Below are the code and all the weights of a small trained network. Each question names an input and a class and asks about switching units off, where a switched-off unit gives its printed mean instead of its output.

import numpy as np


def w(rows, s, z=0):
    codes = np.array(rows[::2]) - 128.0
    scale = np.full(codes.shape[1], s)
    scale[-1] = z or s
    return codes * scale


def f(y):
    return y / 2 * (1 + np.tanh(0.7978845608 * (y + 0.044715 * y**3)))


def log_softmax(a):
    a = a - a.max(-1, keepdims=True)
    return a - np.log(np.exp(a).sum(-1, keepdims=True))


def net(x, mask):
    res = np.array(x, float).reshape(1, 3) / 4 @ E
    y = f(res @ A[0][:, :-1].T + A[0][:, -1])
    res = res + np.where(mask, y, B[0][:, -1]) @ B[0][:, :-1]
    return log_softmax(res[-1] @ U[:, :-1].T + U[:, -1])


A, B = {}, {}
E = w([
[7,201,177,223,69,123,157,250],'x0',
[187,97,255,117,69,91,227,98],'x1',
[185,43,50,133,207,184,252,143],'x2',
],0.011)
A[0] = w([
[128,112,181,106,75,110,45,101,245],'neuron 0',
[127,156,139,153,92,181,35,197,106],'neuron 1',
[104,129,63,205,109,135,100,210,119],'neuron 2',
[151,155,183,112,129,103,102,80,144],'neuron 3',
[60,145,113,191,165,82,117,139,131],'neuron 4',
[190,87,198,95,92,126,144,28,136],'neuron 5',
[127,130,79,76,151,131,72,81,179],'neuron 6',
[133,153,159,118,122,115,88,111,233],'neuron 7',
[134,134,36,150,127,139,152,130,83],'neuron 8',
[112,100,72,170,165,154,186,199,124],'neuron 9',
[108,134,177,161,122,117,185,129,80],'neuron 10',
[93,173,103,134,84,127,26,201,166],'neuron 11',
[126,90,209,126,111,128,86,104,177],'neuron 12',
[111,185,148,171,137,127,85,81,249],'neuron 13',
[162,98,7,118,149,124,19,93,219],'neuron 14',
[170,54,136,87,155,134,243,101,163],'neuron 15',
[79,152,118,108,87,116,87,105,209],'neuron 16',
[137,117,223,194,49,114,225,201,3],'neuron 17',
[123,150,178,142,115,113,18,162,208],'neuron 18',
],0.012,0.0053)
B[0] = w([
[143,144,154,53,46,120,89,107,212],'neuron 0',
[189,100,126,150,100,134,141,138,188],'neuron 1',
[128,123,129,159,107,107,166,217,191],'neuron 2',
[144,181,132,99,77,119,132,130,175],'neuron 3',
[137,99,113,171,123,108,141,135,176],'neuron 4',
[139,138,115,107,17,99,183,113,211],'neuron 5',
[120,134,149,114,150,142,58,99,204],'neuron 6',
[116,118,157,111,92,95,96,85,179],'neuron 7',
[108,135,147,101,169,90,148,159,165],'neuron 8',
[111,174,128,93,175,123,168,218,187],'neuron 9',
[126,106,119,119,201,135,96,110,162],'neuron 10',
[146,94,85,211,94,116,120,123,222],'neuron 11',
[133,156,125,76,80,120,127,112,176],'neuron 12',
[150,119,122,151,88,133,100,117,190],'neuron 13',
[110,130,154,131,247,170,78,70,254],'neuron 14',
[136,65,119,175,146,127,248,77,216],'neuron 15',
[122,130,110,163,82,129,113,93,188],'neuron 16',
[112,131,136,128,252,169,32,69,213],'neuron 17',
[159,100,114,183,88,158,109,100,216],'neuron 18',
],0.021)
U = w([
[115,134,145,132,125,181,44,70,186],'0',
[148,74,93,187,94,133,177,106,94],'1',
[73,124,145,114,205,187,149,111,237],'2',
[72,160,109,146,138,124,162,249,6],'3',
[116,159,150,67,71,106,146,103,46],'4',
],0.013,0.0022)

Each question gives the input, the list of numbers given to net, and the class t.
The units are the neurons (one row each of A and B). Each row of codes is followed by its name. A weight is (code - 128) times the scale printed after its matrix; where a second scale follows, it is the last column's (A, B and U).
mask holds one flag per neuron, in row order. A switched-off neuron (its flag False) gives its mean, the last column of its row in B, instead of its output. The means were averaged over made-up inputs and are rounded, as every weight is.
A unit's drop is (log p(t) with every unit on - log p(t) with that unit switched off) / (log p(t) with every unit on - log p(t) with every unit switched off).
unit that matters most: the unit with the biggest drop
top k neurons: the k neurons with the biggest drops, biggest first
drop of u: that unit's drop, to one decimal
input [0,-6,2], class 2: unit that matters most	neuron 14
input [0,7,-6], class 4: top 2 neurons	neuron 5; neuron 14
input [-1,-7,1], class 2: top 2 neurons	neuron 14; neuron 0
input [-2,1,-4], class 4: top 2 neurons	neuron 17; neuron 14
input [5,0,-6], class 1: top 4 neurons	neuron 11; neuron 14; neuron 1; neuron 6
input [-6,0,5], class 2: top 2 neurons	neuron 14; neuron 11
input [1,-1,2], class 3: top 2 neurons	neuron 14; neuron 17
input [4,0,1], class 3: top 2 neurons	neuron 14; neuron 15
input [0,8,0], class 4: top 3 neurons	neuron 5; neuron 14; neuron 11
input [-6,1,-4], class 4: top 2 neurons	neuron 5; neuron 17
input [8,3,7], class 2: drop of neuron 17	1.4
input [4,-1,1], class 3: drop of neuron 15	0.1
input [-6,7,0], class 4: drop of neuron 11	0.3
